Each row of numbers belongs to one of the things below and depends on some of the facts about them. Some rows are named. Which thing is each other row?

How the things are related:
bakudras {σ=busko}
basa {σ=memok, Δ=a}
boni {α=dunutol, σ=dute, Δ=b}
brefik {σ=vuplin, τ=busto}
brefis {σ=dugranek, τ=sozubrer, Δ=a}
breflun {σ=kligun, Δ=b, π=skeflak, drukim}
brekozu {σ=treva, Δ=a}
brenol {α=kureklis, σ=sugribo, Δ=a, π=stonos, breflun}
briraga {α=flagrin, σ=geveno, π=sostol}
brobok {σ=tekugrum, Δ=a, π=grabral}
broros {σ=dute, Δ=b, π=feplu}
busko {α=tano, π=feplu}
busto {α=brekozu, σ=gruval, τ=skaban, Δ=b}
daklur {α=zipen, σ=gruval, Δ=a, π=treza, drofal}
dapler {σ=fevalos, Δ=a}
debreplel {σ=dute, τ=grogoler, Δ=b}
dilu {α=trumun, σ=zusek, Δ=b, π=flabres, flagrin}
dofin {σ=sostol, τ=klora, Δ=a, π=zuti, vodrus}
drabrak {σ=gruval}
dregoplok {σ=skagar, τ=kadom, Δ=b}
drofal {σ=keflar, Δ=a}
drogafe {σ=zabra, Δ=b, π=breflun, feplu}
drukim {σ=plelur, Δ=a}
drusisten {α=dapler, σ=busko, Δ=b}
dugranek {α=drusisten}
dunutol {α=skiple, σ=brefik, Δ=b}
dusun {σ=treva, Δ=a, π=grukir}
dute {τ=geveno}
duton {σ=klostil, Δ=b}
dutuk {α=plogri, σ=dute, Δ=a}
fazevok {σ=zusek, Δ=b}
feplu {α=pofan, σ=sugribo, Δ=b}
fevalos {σ=busko, τ=minok}
flabres {α=zabra, σ=genil, Δ=a, π=feplu}
flagrin {σ=ritronur, Δ=b}
flitri {σ=klekis, τ=giklas, Δ=a}
flubre {α=kidres, σ=klubom, Δ=a}
flufu {σ=busko, Δ=b}
flugru {σ=bakudras, Δ=a, π=feplu}
flumem {α=litolur, σ=briraga, τ=mazus, Δ=b, π=drofal}
fofloplim {α=lonok, σ=klostil, Δ=b}
fudrik {α=toras, σ=tekugrum, τ=plubri, Δ=b}
fustis {α=skeflak, σ=gruval, τ=skiskal, Δ=b, π=kegegre}
genil {α=grustok, σ=zusek}
giklas {σ=minok, τ=dofin, Δ=a}
girur {σ=tekugrum, Δ=a, π=busko}
godrer {α=grenan, σ=sugribo, Δ=a}
gotri {α=dutuk, σ=klekis, Δ=b}
grabral {σ=vuplin, Δ=a}
grenan {σ=fevalos, Δ=a}
groba {σ=bakudras, Δ=a, π=flagrin}
grogoler {σ=minok, τ=guran, Δ=a}
groskaram {σ=lisusti, Δ=b, π=stonos}
grubris {σ=lonok, Δ=b, π=flabres}
grukir {α=zato, σ=gruval, Δ=a}
grustok {α=lisusti, σ=ritronur, Δ=b}
gunur {α=kluma, σ=treva, Δ=a}
guran {σ=tekugrum, Δ=a}
guzum {σ=klostil, τ=flumem, Δ=b, π=flagrin, feplu}
kadom {σ=drabrak, τ=dugranek, Δ=a}
keflar {σ=tekugrum}
keflibis {α=skagar, σ=sugribo, τ=flitri, Δ=a, π=feplu}
kegegre {σ=sugribo, τ=guzum, Δ=b}
kidres {α=broros, σ=bakudras, Δ=b}
kigrin {σ=molen, Δ=b, π=skagar}
klamik {σ=geveno, τ=plogri, Δ=b}
kleflal {σ=minok, τ=luves, Δ=b}
kleflizul {σ=skeflak, Δ=b, π=luvos, grabral}
klegriklu {α=feplu, σ=dute, Δ=b}
klekis {α=ruso, σ=dute, τ=zevol}
kligun {α=klegriklu, π=skoral}
kliklan {σ=drabrak, τ=flugru, Δ=a}
klora {σ=klostil, τ=subul, Δ=b}
klostil {α=groskaram, σ=memok, τ=flubre}
klubom {σ=busko}
kluma {σ=keflar, Δ=a}
klupu {α=stusto, σ=minok, Δ=a}
kubrik {σ=dugranek, Δ=b}
kufi {σ=molen, Δ=b, π=flabres, megok, drukim, sasken}
kureklis {α=grabral, σ=bakudras, Δ=a, π=feplu}
lisusti {σ=geveno}
litolur {σ=brefik, Δ=b}
lonok {α=klekis, σ=kligun}
lumok {α=flugru, σ=vuplin, π=feplu}
luves {σ=briraga, Δ=b}
luvos {σ=dugranek, Δ=a}
maron {σ=mopen, Δ=b}
mazus {σ=ritronur, τ=klekis, Δ=b}
megok {α=skolu, σ=dute, Δ=b}
memok {α=zevol}
mezal {σ=tekugrum, Δ=b, π=treza}
mopen {σ=memok}
muflu {σ=brefik, Δ=b, π=grabral}
nepla {α=muflu, σ=lumok, τ=klostil, Δ=b}
peli {σ=klostil, Δ=a}
plabek {σ=lumok, Δ=b}
plelur {σ=tekugrum, π=groba}
plogri {α=sugribo, σ=bakudras, τ=kigrin, Δ=a}
plubri {σ=briraga, τ=keflibis, Δ=b}
pluval {α=flitri, σ=klekis, Δ=a, π=skoral}
pobrol {α=gotri, σ=zabra, τ=toromu, Δ=b}
pofan {α=daklur, σ=busko, Δ=a}
razadril {σ=geveno, Δ=b}
rebrur {σ=bakudras, Δ=b}
rirutror {σ=gruval, Δ=b}
ritronur {σ=memok}
roflal {α=vitral, σ=klostil, Δ=b}
rubre {σ=memok, τ=nepla, Δ=b, π=busko}
ruflu {σ=minok, Δ=b}
ruso {σ=klostil, τ=vuplin, Δ=b}
sasken {α=dugranek, σ=dugranek, Δ=a, π=skagar}
skaban {α=flumem, σ=gruval, τ=klamik, Δ=b}
skagar {α=kegegre, σ=sugribo, π=feplu}
skeflak {α=tekugrum, σ=dugranek}
sketrek {σ=gruval, Δ=a, π=daklur, zabra}
skezi {α=breflun, σ=tekugrum, Δ=b}
skiple {α=pobrol, σ=gruval, Δ=a}
skiskal {α=giklas, σ=fevalos, τ=brefik, Δ=a, π=keflibis, daklur}
skolu {α=flubre, σ=klekis, Δ=b, π=zuti}
skoral {σ=ritronur, Δ=a}
solur {σ=geveno, Δ=a, π=testo}
somel {σ=sugribo, Δ=b}
sostol {α=sasken, σ=dute}
sovidra {σ=brefik, Δ=b}
sozubrer {σ=geveno, τ=kegegre, Δ=b}
staklum {σ=genil, τ=klubom, Δ=b}
stifak {σ=briraga, Δ=b}
stonos {α=klupu, σ=tekugrum, Δ=a, π=feplu}
stoples {σ=sugribo, Δ=b}
stosan {α=genil, σ=plelur, Δ=a}
stusto {σ=lonok, Δ=b}
subul {α=vuplin, σ=minok, Δ=a}
sugribo {α=kligun, π=flabres, zipen, feplu}
tano {α=gunur, σ=dute, Δ=a}
tapli {α=drogafe, σ=bakudras, Δ=a, π=zipen, debreplel}
tekugrum {α=vakes}
testo {σ=geveno, Δ=a, π=groba}
toras {α=zeso, σ=skeflak, Δ=a}
toromu {σ=tekugrum, Δ=b, π=skagar, grabral, feplu}
treva {σ=vuplin, τ=fevalos}
treza {σ=minok, Δ=a, π=flabres}
tritruplek {σ=mopen, τ=brobok, Δ=a, π=feplu}
triva {σ=tekugrum, Δ=a}
trovol {σ=vuplin, Δ=b, π=kegegre, skagar}
trumun {α=skaban, σ=lumok, Δ=b, π=sostol, feplu}
tuflin {σ=fevalos, Δ=a}
vakes {α=kleflizul, σ=klekis, τ=trumun, Δ=a, π=flumem}
vitral {σ=tekugrum, Δ=b}
vodrus {σ=sugribo, Δ=a, π=flumem, kleflal}
vuplin {τ=fudrik}
zabra {σ=sugribo, π=busko}
zato {α=lumok, σ=lumok, τ=brefis, Δ=a}
zeso {α=drukim, σ=busko, Δ=b, π=groskaram, flugru, grubris}
zevol {α=fazevok, σ=klekis, Δ=a}
zipen {σ=tekugrum, Δ=b, π=flumem}
zogim {σ=sugribo, τ=testo, Δ=b}
zuplu {σ=sugribo, τ=rebrur, Δ=b}
zuti {σ=klekis, Δ=a, π=grabral}

Named rows:
zevol: [  6  11   2  13 -10   1  -9  -2 -16   2  -1   5   0  10  -9  20   3   1
   2  -2  -4   6   6   0  -8  -1   4   7 -14   3   8  10 -13   4  -8   7
  -4  -5   5  -3  -2  -2  16  11  -1  -7]
nepla: [  1   6  -2  12  -9   4  -9   1 -13   4  -4   2  -2   9 -10   9  -5  -2
  -5  -5  -9   5   9   5  -3   3   0   6 -12   1   3  10 -14  11  -7  15
  -3  -3   8  -2   0  10   9   5   4  -6]
klostil: [ 10   5   9  14 -17  10 -21  -4 -16  -5 -17   3  -2   9  -5   8   3  -1
  -7  -2  -6   8  10   5  -5   3 -12  12  -7  -3  -5  18 -10  15   4   9
  -9   3  -6  -3  -3   3  11  15  -8   1]
toromu: [  0  12  -4  11  -9   6 -10   0  -3   4   2   1   3  10   1   9  -1  -7
  -4  -9  -4  -5  14   5  -5   2   7   0 -12   7   6   5 -16   6  -5  10
  -3   0   1  -5   1   8   7  11   3  -5]
kigrin: [  1  12  -4  11  -8   6 -11  -1  -2   3   2   1   3  11   0  10  -1  -7
  -7 -11  -4  -7  12   5  -4   2   5   0  -9   6   5   5 -14   6  -6  11
  -2   1   3  -5   1   8   8   9   3  -5]
dugranek: [  9   9   7  12 -19   4 -22  -5 -11  -4 -13   6  -2   8  -6   5   2  -1
 -13  -5  -6   6   4   4  -8   5 -13   9  -5   2  -5  14  -6  13   1   6
 -12   2  -6  -2  -3   4  15  15  -8   2]
brefis: [  3   9   1  16 -10   2 -14  -2 -18   4  -1   3  -1  12  -7  19   1   2
  -4  -2  -5   7   3   3  -5   1   2   5 -13   3   7  15 -14   8 -11   5
  -5  -5   8  -1  -3   3  17   8   3  -7]
dutuk: [  7  11   6  16  -6  -4  -7  -2 -14   3  -1   7  -1   8 -10  21   4  -1
   7  -3  -9  -1   7   3  -9  -3  -2   6 -11   4   0   8 -15  10 -13  -2
  -2  -4   5  -7  -7  -3  14   8   5  -6]
fevalos: [  2   6   2  15 -21  -2 -28  -6 -10   1  -8   7  -5  12  -5   4  -6   2
 -29  -9  -8   3  -9   8  -5  11 -17   4  -3   6  -8  17  -3  17  -4   0
 -13  -2  -3   5  -3  13  20   4  -1   1]
busko: [  4  10   1  12 -20  -4 -27  -6  -6   3  -5   8  -4  11  -1   4  -4  -1
 -33 -13  -6  -2  -7  11  -5  10 -13   2  -2  10 -10  15   0  12  -1  -1
 -10  -1  -5   5  -2  10  16   6  -5   0]
boni: [  5   7   5  11  -3  -6  -2  -1 -10   4  -3   4  -2   6 -14   9  -1  -6
   7  -6 -15  -2  14   7  -5  -2  -3   3 -10   4  -8   7 -14  12 -11   6
   0  -2   7  -9  -4   3   8   9   7  -2]
briraga: [  9  11   5  11 -16   7 -25  -6  -6  -3 -11   2   2  11   3   9   4  -6
 -17  -8  -2  -5   9   7  -5   3  -9   5  -2   3  -6  15  -6   9   4   3
  -7   6  -9  -3  -1   3   8  15 -10   0]
keflar: [ 10   8   8  12 -19   5 -21  -5 -11  -4 -13   6  -2   8  -6   6   3  -2
 -10  -4  -7   6   6   4  -8   4 -13  11  -6   2  -5  13  -7  13   1   7
 -11   2  -7  -2  -4   3  15  16  -8   2]
skiple: [  5   9   6  15  -5  -9  -7  -4 -14   3   1   7  -2   9 -11  20   2   0
   4  -5 -11  -3   4   4  -7  -2  -3   2 -10   5  -4  10 -13  10 -15  -4
  -1  -4   6  -8  -5  -3  17   9   6  -4]
pluval: [  5  26   6   2  -4 -10 -24   9 -23 -15 -15   5  20  13 -13  24   1   7
   6  -4   0 -10  -3  16   3  -9   6 -16 -28  -5  15   8 -20   4  -8  13
 -22   0  -4   4  13  -3  -2  10   8  -4]
drabrak: [  9   9   7  12 -19   4 -22  -5 -11  -4 -12   6  -3   8  -7   6   2  -2
 -12  -5  -7   5   4   4  -8   5 -13   9  -6   2  -6  13  -7  13   1   6
 -12   2  -7  -1  -4   4  15  15  -8   2]
zusek: [  9   9   7  12 -20   4 -22  -5 -11  -4 -13   6  -2   8  -6   5   3  -1
 -12  -5  -7   6   4   4  -8   5 -14  10  -6   2  -6  13  -7  13   1   6
 -11   1  -7  -1  -4   4  15  15  -8   2]
brekozu: [  4  12   0  14 -12   0 -11  -3 -13   2   0   6  -1  10  -8  18   2   2
  -2  -4  -4   5   1  -1  -9   1   1   6 -12   4   8   7 -12   7 -10   5
  -6  -5   5  -3  -2   0  19  11   0  -6]

Rows to name:
No name comes twice in this set of rows, the named rows included.
[  4   2  -5  22 -13  12  -3 -12  -4  15  12   1 -13  10   5  18   4  -8
 -11  -6  -3   5  13  -7 -14   6   5  19   2  11   1  11  -6   2  -5  -2
  13  -4   9 -10 -10   1  23  10  -9 -12] : dusun
[ -1  14  -6  14 -11  -5 -18  -5  -5   7   9   4   1  14   2  20  -3  -1
 -21 -12  -1  -9  -6   6  -5   5   4  -5  -7  12   5  10  -7   3 -11  -2
  -3  -5   5   2   2   6  17   3   3  -9] : kureklis
[ -2   5  -4  16 -14   1  -6   1 -15   5   0   7  -6   7  -9   3  -6   1
   0  -6 -13  12  11   7  -5   7   2   7 -20   6   5   5 -18  14  -6  12
  -7  -8   3  -2  -4  12  16   8   8  -3] : kleflal
[  3   5  -4  12 -11   4  -7   0 -13   6  -4  -1  -2   7 -10  11  -8  -3
  -2  -4  -9   5   8   4  -5   1   1   6 -12  -1   3   8 -14  11  -6  15
  -4  -2   6  -2   2  10   8   4   5  -8] : fudrik
[  2   9   1  13 -22  -9 -27  -7  -6   3  -4  11  -6  10  -6   3  -6   1
 -33 -13  -9   1 -13   9  -7  13 -17   2  -3  10 -10  14   0  14  -5  -1
 -13  -4  -3   7  -3  13  22   4  -2   1] : bakudras
[  6   9   4  11  -4  -3  -3   0  -8   3  -2   4  -1   6 -13  10   0  -6
   9  -5 -14  -2  14   3  -7  -2  -3   5 -10   4  -3   4 -16  13 -11   7
  -1  -2   7  -8  -5   3   9   9   8  -2] : gotri
[ 10   6   9  13 -17  10 -22  -5 -14  -4 -16   1   0  10  -5   7   5  -3
  -5   0  -7   9  11   3  -6   3 -11  11  -7  -2  -2  18 -11  14   1   9
 -10   3  -5  -3  -4   4  14  18  -7   2] : klekis
[  1  10  -2  18  -9   7 -13  -3 -14   2   1   0   2  14   4  20   2   0
   0  -5   0  -1  12   6  -5   0   9   2 -15   4  11  11 -18   5  -5   2
  -2  -1  -2  -6   0   2  13  12   2  -8] : vakes
[  2   6   3  13  -5  -3  -6  -1  -9   3  -2   2  -2   9 -12   9  -3  -5
   4  -5 -15  -2  10   5  -5   0  -6   2  -9   3  -5   8 -16  16 -14   5
  -2  -2   8  -8  -5   7  12   6  12  -2] : pobrol
[  3  11  -3   9 -10   3  -9   0  -5   4   0   3  -1   8  -8   8  -2  -5
  -5  -8  -7   1   8   2  -6   3   1   4 -10   5   4   6 -12   8  -7  13
  -3  -2   7  -3  -1   7  10   9   3  -5] : grubris
[  8  10   6  13 -19   7 -24  -6  -6  -5 -11   5   0  10  -1   5   4  -3
 -12  -6  -5   2   6   2  -9   5 -12   8  -4   3  -3  12  -8  12   0   4
 -11   4  -8  -3  -3   4  16  16  -7   2] : zabra

The same things again, as new rows of numbers:
Some rows with their names:
dapler: [-12  10  -9   5   3  16  -5   9  10   2   5  -4   4]
vodrus: [-4 -1 -9  4 -3  4  3  4 -4  3  5  0 -9]
treza: [-4 -1 -9  3 -3  2  3  8 -3  2  5  0 -9]
flubre: [-10   5  -8   2   7  18  -7   9   8   3   8  -4   0]
dregoplok: [-3 -1 -4 -4  3 -1  8 -5  0  0  2 -8 -2]
kidres: [-8  4 -5  0 13  8 -7  1 15  2  6 -8  4]
zeso: [ -5   0  -6  -1  12  -3 -11  12  13  -7   5  -4   2]
gotri: [-2  0 -2  1  4 -3  6 -5  0  3  4 -5 -4]
kufi: [ -2  -5  -7   1   4 -11   2   4   4   0   1  -3  -6]
luves: [-2  0 -2  1  4 -2  5 -5  1  3  4 -5 -4]
fazevok: [-4  4 -2  4  1 -4  7 -4  4  2  1 -5  0]
mezal: [ -1  -4  -8   0   4 -12   2   7   3   0   1  -4  -7]
sozubrer: [-3 -4 -5 -2  1 -1  9 -5  3 -1  6 -9 -1]
fudrik: [-3 -6 -5 -7  8 -1  4 -7 -5  0  4 -7 -5]
klora: [ -2  -5  -6  -2  -3  -9  16 -11  -8   5  -1  -6  -8]
klamik: [ 0 -2 -2 -3  3  2  8 -4  2 -1 -2 -7 -3]
sostol: [  8   6  -8  -1  14   1   7   0  -7   6  11 -19 -10]
skagar: [  8   6  -6   1   9  -8   5   7  -8  -5   8 -14  -4]

Name these rows:
No name comes twice in this set of rows, the named rows included.
[-25 -10  17  11   6   4  34  11 -25  17  -1  -6   0] : skoral
[ 1 -7 -6 -1 -5 -8 19 -9 -5  3  3 -9 -8] : mazus
[-10   6  -7   3   1  10  -9  13   9  -6   5   2   5] : flugru
[  2 -10 -11  -2  -3 -19  13   3  -4   1  -4  -6 -12] : rubre
[  0 -13 -11   0  -6 -19  15   2  -2   0   1  -7 -11] : guzum
[ -1 -11  -9  -6   7  -9   2   6   1  -2   1  -6  -9] : fustis
[  2   2  -1   5  -7 -12  16  -9  -7   2   1  -3  -6] : flagrin
[ -7  -4 -15  -3  -3  -2   3  10  -5  -1   0  -2  -8] : dofin
[ 0 -1 -3 -4  4  3  9 -3  3  2 -3 -9 -5] : skaban
[-1  2 -3  2  0 -9  5  1  2 -4  2 -2 -1] : groskaram
[ -6  -7 -12  -5   0   3   0   4 -10  -1   4   1  -9] : keflibis
[ 11   1  -5   1   7  -8  16  -3 -17   6   8 -16 -14] : memok
[-8  1 -6 -3  5 20 -6  8  7 -5  3 -2  3] : plogri
[-4  5 -4  4  0 -4  8 -4  4  5  1 -7 -1] : litolur
[ -1  -9 -15   1 -10  -9  13   9 -10   2  -3  -2 -16] : tritruplek

